Below are the code and all the weights of a small trained network. Each question names an input and a class and asks about switching units off, where a switched-off unit gives its printed mean instead of its output.

import numpy as np


def w(rows, s, z=0):
    codes = np.array(rows[::2]) - 128.0
    scale = np.full(codes.shape[1], s)
    scale[-1] = z or s
    return codes * scale


def f(y):
    return np.maximum(y, 0)


def log_softmax(a):
    a = a - a.max(-1, keepdims=True)
    return a - np.log(np.exp(a).sum(-1, keepdims=True))


def net(x, mask):
    res = np.array(x, float).reshape(1, 7) / 4 @ E
    y = f(res @ A[0][:, :-1].T + A[0][:, -1])
    res = res + np.where(mask, y, B[0][:, -1]) @ B[0][:, :-1]
    return log_softmax(res[-1] @ U[:, :-1].T + U[:, -1])


A, B = {}, {}
E = w([
[45,213,119,84,66],'x0',
[215,205,28,184,96],'x1',
[115,122,114,141,146],'x2',
[122,125,131,137,128],'x3',
[132,134,107,107,145],'x4',
[157,254,250,177,193],'x5',
[131,126,139,131,117],'x6',
],0.0076)
A[0] = w([
[111,82,95,148,20,156],'N0',
[117,209,148,125,145,89],'N1',
[178,167,206,157,118,99],'N2',
[248,64,167,108,146,124],'N3',
[106,154,109,96,149,115],'N4',
[104,91,106,152,87,76],'N5',
[189,159,106,150,124,127],'N6',
[117,93,97,118,52,58],'N7',
[148,203,228,153,171,59],'N8',
[195,107,194,168,193,82],'N9',
[69,209,175,81,59,137],'N10',
[104,167,124,101,103,155],'N11',
[134,45,112,94,106,70],'N12',
[136,133,146,116,92,77],'N13',
[185,128,155,133,180,122],'N14',
[110,163,159,197,151,57],'N15',
[63,103,177,122,175,139],'N16',
[53,92,182,73,119,105],'N17',
[152,55,189,135,164,170],'N18',
[55,174,132,119,73,176],'N19',
[89,172,121,48,115,186],'N20',
[35,138,144,54,178,152],'N21',
[150,93,128,154,169,66],'N22',
[76,75,140,54,193,27],'N23',
[84,133,34,207,254,197],'N24',
[55,193,118,115,81,162],'N25',
[185,189,66,172,64,124],'N26',
[199,59,129,140,246,252],'N27',
[230,124,80,165,144,65],'N28',
[138,44,52,140,81,37],'N29',
[168,171,189,164,204,23],'N30',
[50,107,173,95,169,101],'N31',
[96,107,188,87,148,57],'N32',
[164,148,99,123,121,81],'N33',
[78,209,29,210,107,118],'N34',
[147,168,70,191,83,73],'N35',
],0.0091,0.0023)
B[0] = w([
[118,140,94,111,194,232],'N0',
[71,116,87,87,172,196],'N1',
[99,128,109,104,207,210],'N2',
[103,255,52,213,59,208],'N3',
[143,143,91,131,125,150],'N4',
[150,136,123,128,190,174],'N5',
[156,57,156,103,90,190],'N6',
[79,128,117,95,191,200],'N7',
[108,107,115,71,185,254],'N8',
[82,153,100,156,150,216],'N9',
[121,216,85,182,133,227],'N10',
[112,149,125,169,120,176],'N11',
[78,118,114,106,184,205],'N12',
[146,143,149,110,91,135],'N13',
[101,161,76,98,128,187],'N14',
[114,69,95,95,138,183],'N15',
[159,102,181,104,86,201],'N16',
[191,80,145,103,95,216],'N17',
[180,110,138,190,56,204],'N18',
[121,181,83,194,101,212],'N19',
[133,212,114,225,123,202],'N20',
[177,90,171,179,100,211],'N21',
[120,192,104,203,101,161],'N22',
[144,80,151,123,113,194],'N23',
[132,144,158,114,121,190],'N24',
[102,167,105,201,119,217],'N25',
[200,58,198,83,107,238],'N26',
[94,177,112,208,70,245],'N27',
[140,126,154,124,84,207],'N28',
[69,120,99,62,172,240],'N29',
[115,107,126,80,181,224],'N30',
[209,93,169,99,127,204],'N31',
[181,52,132,91,106,183],'N32',
[146,89,134,104,130,161],'N33',
[176,89,183,129,85,230],'N34',
[163,59,212,96,126,204],'N35',
],0.0075,0.0072)
U = w([
[250,75,166,95,75,71],'0',
[139,140,74,160,91,229],'1',
[107,93,75,83,208,1],'2',
],0.012,0.0036)

Each question gives the input, the list of numbers given to net, and the class t.
The units are the neurons (one row each of A and B). Each row of codes is followed by its name. A weight is (code - 128) times the scale printed after its matrix; where a second scale follows, it is the last column's (A, B and U).
mask holds one flag per neuron, in row order. A switched-off neuron (its flag False) gives its mean, the last column of its row in B, instead of its output. The means were averaged over made-up inputs and are rounded, as every weight is.
A unit's drop is (log p(t) with every unit on - log p(t) with that unit switched off) / (log p(t) with every unit on - log p(t) with every unit switched off).
The circuit of an input: a set's keep is (log p(t) with only the set's units on - log p(t) with every unit switched off) / (log p(t) with every unit on - log p(t) with every unit switched off). Starting from the 12 units with the biggest drops (on a tie, the unit counted first), units are removed one at a time, each time the one whose removal leaves the highest keep (on an exact tie, the one counted first), for as long as the keep stays at least 0.8.
circuit, biggest first: the units of the circuit, biggest drop first
most important unit: the unit with the biggest drop
top k neurons: the k neurons with the biggest drops, biggest first
drop of u: that unit's drop, to one decimal
input [2,3,6,4,-5,3,5], class 0: circuit, biggest first : N34, N3
input [-8,-6,-6,-1,8,4,6], class 1: most important unit : N3
input [-4,-3,7,3,0,-4,-6], class 1: circuit, biggest first : N27, N8
input [2,6,-5,3,-2,-7,-2], class 2: circuit, biggest first : N29, N0
input [2,7,3,-8,6,7,-4], class 0: top 2 neurons : N26, N34
input [4,-5,2,-1,0,-5,-3], class 0: top 2 neurons : N17, N21
input [3,5,0,0,-2,-4,2], class 0: top 3 neurons : N26, N34, N35
input [-4,-1,-4,2,7,4,8], class 1: top 2 neurons : N3, N27
input [5,6,3,-8,3,-5,-2], class 0: top 3 neurons : N26, N34, N35
input [-3,6,-7,8,6,-7,0], class 2: top 4 neurons : N29, N0, N7, N12
input [-5,5,-5,-2,7,-6,2], class 2: top 2 neurons : N29, N12
input [-8,0,-1,-3,8,-7,-5], class 1: drop of N18 : 0.1
input [4,-6,1,-4,-4,-5,-3], class 0: drop of N17 : 0.4
input [3,1,-7,7,-2,6,5], class 2: top neuron : N8
